Each row is followed by its class.
[  11  408   14 -100  175  129 -215  -16  -17  -24   81 -545 -200   75
   32  -12  376   43 -160   33   97   31  -41   84   61   -3  -34 -168
  109  175 -213  -92  122]
j_23
[ -47   78  -55  113  406  306 -186 -131  -65 -125  -44 -143  -71 -416
   52 -171  299  149   90    4   46  528 -180  -51  189   95  542 -275
  -43  240  146 -208   67]
j_966
[-690  154  -25 -192  197  181 -207   69 -241   10 -166   33  -46 -416
   11  102   89 -146  195   95 -126   69 -253  -36  287  135   38   18
  145 -166 -359    5   38]
j_868
[ 106  221    2   62  141 -167 -219  -75   71   45  -79   45   35  361
  157  -97  192  182 -191  -13   65  315   39  -59   40 -181  156    8
 -113  -62   95    2    6]
j_23
[-467   75 -142 -139    3   -3  -75   39 -306   36  -15  286 -166 -371
   83  307  -88  -18  109  -18 -299  333   24 -196  -23  150   97   45
  198 -246   64  309  -64]
j_23
[-253  311  -99  -95  145  120 -250  125 -182   70  -27  -98 -172  132
   47 -151   53  253 -167 -137  205   53 -133  137  126    6  -27 -357
 -128  100  238  263  108]
j_453
[ -24  165  -76   26  108  -63 -174   89  109    9 -174 -227 -126  255
  173  -96  174  253  -37  -79  -32  179   70   21  -33 -255   30 -105
 -176  193  -96  -82  142]
j_966
[ -95   88  152  187  217  222 -311  224 -151  109    0 -272   48 -222
  201    3  288  249   24  190    3  119 -216  116  319  -82  152   -2
  120  271  101   63  -68]
j_966
[-134 -103  153  262  246   27  100 -408 -454  139 -246  140  144   58
 -248  202   96 -144 -113 -147  -71  200 -231 -234  138 -159  619  124
   69 -134  294 -133 -121]
j_23
[  86  308  107  108  235  153 -121  154  -68  120 -202 -370  -62 -117
  167 -222  156 -123 -108   63  -73   86 -167  200  -67   15 -266  -73
  -84  101 -267 -116   83]
j_357
[ 371  223 -130 -150  122  -86 -389   49  212   86  130  102  -81  186
  272  238  188  201   28   96   60   73   10   63  168 -211 -110   17
  208  248  -97   67   15]
j_453
[-739  217   90 -269  136  177    2   -3 -299  319 -164   63 -117 -178
  153  -40    6  -31  -41  -43  -47  -30  -11   84  147  137  225 -156
  -50 -190   47   18    4]
j_836
[   2 -239   60  680 -177   58  163   10 -656  367 -106  137  236 -520
 -229  198   26  125  234   34 -253  449 -295  -43  -48  101  333  162
  223  152  261   92 -375]
j_868
[  95  207  356   81    8  118 -541  -96 -188  464  -79  -19   21  177
 -176  361  154   10  -41  255  332  -16 -141 -134  325 -189  245  250
  162 -129  -28 -244   37]
j_578
[-843  -31  370  126  397  174   90  -31 -591  181 -377  -24 -257 -533
   47    2  -81 -306   63   45 -211  189 -216  -89 -155  179  379   12
   66 -104  -21 -197  -22]
j_836
[-504  166    2 -343  163  211 -232 -126  -52 -150    6   16 -110 -433
 -219   62  278  -90  264   33  -15  104  -98 -253  188  118  280   22
  175   22 -137  -69   -3]
j_23
[ -55  -82   83 -233   85  328  -69 -411 -191  101  104  198   32 -390
 -157  270  224 -201  219  143  142 -180  -54 -232  293  116  292   37
  306  165   37  243   -8]
j_966
[-246  473 -114 -261  138  107 -390 -148  120   76   37  -73    0  176
  -14  -33  203 -109 -168 -123  -52  133 -128 -198  244   49   69 -143
 -127 -136  -96   41   70]
j_23
[-331  173  -55   35  123   78 -188 -502 -133  -92  -43  232 -264 -301
 -303    8   55   58  -39  -26  232  451 -329 -439   54  147  444   68
  161 -215  153 -100   -4]
j_453
[ 275   53  -61    8  104  -38 -173  -58   63   16  -82  -66  -64   69
   27  157  151   80   28   52  -70  140   -9    8   54 -190  -54   34
  103  140   20  -38   53]
j_357
[-605  176  -68 -295  322  252 -152 -258 -306    4 -329   29 -512 -270
   18 -247  101   36   46  -30  -97  370 -213  -11  175   87  267 -115
  160  -54  -77  -90  112]
j_357
[-551  238  106 -366  345  342 -316 -162  200 -447 -152 -197 -536 -576
   33   75  206 -141  222  -90  -13  167  -91 -167  188 -194  239  -25
   66  103 -105 -429   96]
j_836
[ 417  274 -419    4    9  -21 -259 -181 -394   22 -147   -1 -101  -62
 -559  341  294  152  137 -273   40  333 -229 -156   33 -164 -197 -126
  187   72  -19  253   71]
j_343
[-137  124  167    2  327  123 -461   45 -318 -213 -223   47 -385  -47
  165 -188  172  198   19  121  274  473 -109   -9  -76 -178  218  -40
  -47  234   48   97  107]
j_23
[ -19  299 -254 -188  304  270 -164   53   32 -205   29 -241  -43 -206
  235  117  337   -7   43 -238  -54  -45   10   49  138 -108 -129 -393
  -71  244 -121   88  183]
j_357
[ 304  344  185 -306  308  240 -436 -436  321  241  324  185  -41  179
 -136 -173  161   75 -169  236  534   91  -92 -216  163  125  252 -231
  -54   85 -141   59   61]
j_578
[ -70   89  321  541   19 -242  468  486 -617  899 -268  170  371 -351
   82  621  -51 -369  222 -220 -388 -387  363  158 -323   20  286  -74
  124  198  450  -32 -268]
j_836
[ 575  115    1  140  463  -97 -196 -202  198  127 -217  114 -204  349
   72 -583  -73  220 -246  208  186  653 -295  109  -11   37  195 -108
  -28   57 -216 -206  100]
j_966
[-467  -16   50 -114  227  248   78  -70 -397   98  -56  143   34 -401
  160  158   95 -141   65   35  -33  252   22 -134   98  225  318  -43
  141  -88 -143 -119 -143]
j_868
[-495  414 -376 -266  377 -112 -177  -90  120 -104 -197  234 -534 -204
  211  -57  -59   91 -196 -148 -142  447 -428 -209 -275  242  -28 -358
 -111  149  164  -63   91]
j_836
[  75  341   56  115   48  -29 -275  331  360 -262 -197 -379  -10 -217
  207  127  281   56  111   18  -90  239  332  -47   57 -340  -86   25
  -69  277   52  200  103]
j_23
[ 171  213   -6  -61  136  203  -99 -278   19   16  -64 -413  -88  242
 -169  -41  276   76 -217 -106  109   23 -131  -49   16 -167  172  -75
 -126  219   51 -287   82]
j_343
[-534  217  -35  -45   85   -8   -3 -115 -233   13  -16  283 -163 -437
   42  128  124   44  111 -129  -46  204   57 -180  117   76  285   27
  242 -263  219   92 -150]
j_343
[ 135  214 -168 -172   41 -113 -448   54  424 -163   87 -176 -114  265
  250   58  353  378   43  193   97   30  174  -23   46 -257  -61   -8
    1  334  -83  120  227]
j_357
[  57  180    6  -63  147  317 -250  -16 -133  166  -52 -232  120   68
   45   53  265  182 -160    0  155  217 -112  -51  207 -102  263  -24
  -70  127 -116 -221  -57]
j_836
[ 623 -265 -512  140 -111 -115 -251 -150 -442 -553  340  393 -365  305
 -296  -35   45  332  107 -275   65  273  -89  -90 -399  -83   59   18
   24  151  504  408  -13]
j_578
[-576  128  170 -264   92 -211 -220  -72  365 -239 -249  -61 -428  200
  645   49  176   -5   42   74 -165  131  548 -115  -44 -403  113  197
  -86  148   99    9  167]
j_453
[-292 -123  138   89  100   46 -196 -140 -164  -64  -26   51 -240   87
  254    4  -37 -107  -20   47  -20  287  -67 -148   34   12  302  174
  170  -13 -131 -300  -61]
j_453
[-512  -48  292  -86  321  447  184 -629  -13   23  -57   69 -124 -337
   85 -187   -6 -137 -139   60   79  341  -72 -288   33  122  868   33
 -171 -230  -43 -503  -14]
j_578
[ 210  314  -20  -65  266   -6 -361  143  165  -20   -5    5  -68   53
  190   19  160  -60   62   28   21  163  105   27  -27 -118 -104 -186
 -106  324 -152  142   57]
j_868
[-774  120   87 -231  284   73  138  -30 -209  366   34   40   41 -345
  261  434   91 -160   85  -65 -218  138   39   14  239  120  267 -301
  187  -68 -324 -243 -209]
j_836
[-423  130  148 -183  353  221 -144 -115 -234  -24  -98  258 -153 -477
    0  147   90 -241  180   12   39  230  -21 -220  102   80  312  -25
  139   -2  -98  -95 -114]
j_868
[ 638  316 -693  -33  146 -195 -268 -234  190 -401 -422  605 -332 -430
  -26  247  282  249  455 -213  112  712  181 -203  168 -308  419   66
  421  215  129  133  240]
j_453
[-394  123   94 -307  549  223  208  -48 -400  209  -92  304   71 -763
   58  344  104 -206  105  228   35   41 -224    9  164  264   49 -121
  383   26 -313  182 -191]
j_868
[  27  171   -7 -113  263  181 -236  -57  -91   60  -93  -54 -174   40
 -131  -65   85   20  -74    9  127  -11 -261 -107  -10   20   58  -69
   80  191 -125 -127   73]
j_357
[  37   82    7   47   87  -10 -230  -66  276 -106   32 -150 -111  354
  183 -187   76  186 -197   24   18  259  120 -187  -39 -129  120   15
  -82  137  -42  -42    9]
j_357
[-547  113   65  -35 -102  232   67 -180 -234 -234 -136 -111 -256 -299
   77 -219   73 -151   42  -39   37   59  158    8  -64    8  366  171
  -93 -143  -39   72   46]
j_836
[-152  -63  -61  -19   93 -122   -4 -172  -98   50  -34  337  -12 -230
  149  137  181   63  183   43 -112  317  -27 -119   79  -10  163   97
  170  -15   27  -13 -168]
j_966
[ 360  280 -185  -66  154   89 -331 -172  267 -239   60  -55  -43  -71
  137  185  423   10   43   10  149  253   79 -186  190 -123  154    5
  130  274  -52 -163   26]
j_868
[ 128  346 -261 -514  409  314 -262  -41 -104  183  -16 -249   16 -159
    7  181  424  -46   25  238  -39 -103 -316  124  276  146 -131  -89
  309  421 -533  137  142]
j_453
[-122  295 -215    3  142  -68 -159   45   63    0  -49 -217  -46   42
   61   69  186  -29  -38 -166 -245  146  -69    8  -43  -35 -126 -231
 -147   78  -34  -58   93]
j_357
[ -58  205 -144  -59  268 -322 -435    8  421 -341  -86  272 -575  -32
   18  302   95  194  234  -90  -61  447  137 -435    5 -265  406  144
  432  233   89 -484  -63]
j_868
[-202  291  176 -484  453  306 -289 -271  192 -203 -182 -223 -576  -97
 -241  -78   44  -52 -180  113  112  323 -273 -153   30 -158   30  -46
  -51  294 -113 -134  -25]
j_578
[-486  -71  150  -22   21  356  248 -203 -452   82 -276 -170  -25 -380
 -106    8   84 -151    4  -10 -149   46  -71 -101  -23   21  154  133
  -53  -54  -46  122  -42]
j_578
[  85  -82  289  298  275  159 -228 -108  -25   38   62   78   19 -248
  293  427  282  -69  128  119  -76   13  -21 -200  233 -262  489  131
  306  569  306   70 -201]
j_578
[-185  202  -36 -237  388   -2 -185   30 -491  490 -197  432 -260 -246
  -64  208  -92  100   78  211  139  435 -302   95  113  242    5 -287
  371   54 -258  130  -71]
j_868
[-870   26  394  152  636 -145 -120  -56  373 -361 -232 -430 -439  249
  623   17  -86 -454 -151 -344 -556  250  465 -352  -82 -352   75 -435
 -264   73   32  -59  216]
j_357
[  77  259 -120 -137  130   81 -311  -59  197 -293 -160 -275 -204  283
   58 -142  281  277 -142  -96  291  169   49  -93  152 -308   25  -20
  -45  213  -28  -36  163]
j_453
[ 169  109    9   84    4 -267  -82  113    7 -207   24  125   35   49
  238  291   -4 -218 -150  181 -194  -18  283 -138 -153 -144 -197  539
  174 -222   36  569 -132]
j_836
[-626  259   50 -287  346  489 -172  119  -73  207 -222   22  166 -466
  432  -38    1 -454   48  -13 -303  137 -354   81  552  226  173  -79
   26 -230 -627 -359  -28]
j_23
[-770  117   59 -322  127  158 -131   35  -64   57  -65  -28 -217  -77
  244  -70   60  127   19  149  -98   84  -18  181  298  -49  295   -2
   77   97 -111   29 -104]
j_357
[-152  -78   16  -54  134  107   -1 -195   -7 -143  -31  213   10 -386
   79  179   45 -110  141  108 -100  328  143 -214  164   11  453  275
  228 -103   59    5 -111]
j_453
[ 534   74 -227  -25   66   46 -216   87  149   69 -132  109   92  124
  298 -102  243  263   53  -20    2  299 -191   60   90 -135 -123  -74
   48  461 -197  -93  -37]
j_23
[ 122  265  -46  -63  268   98 -311  -11  116  -16   62   -9  -16  -32
  236   41  175   31  -63    3   36  402   77 -100   80  -38  130 -105
  -54  120  -29    9  -10]
j_453
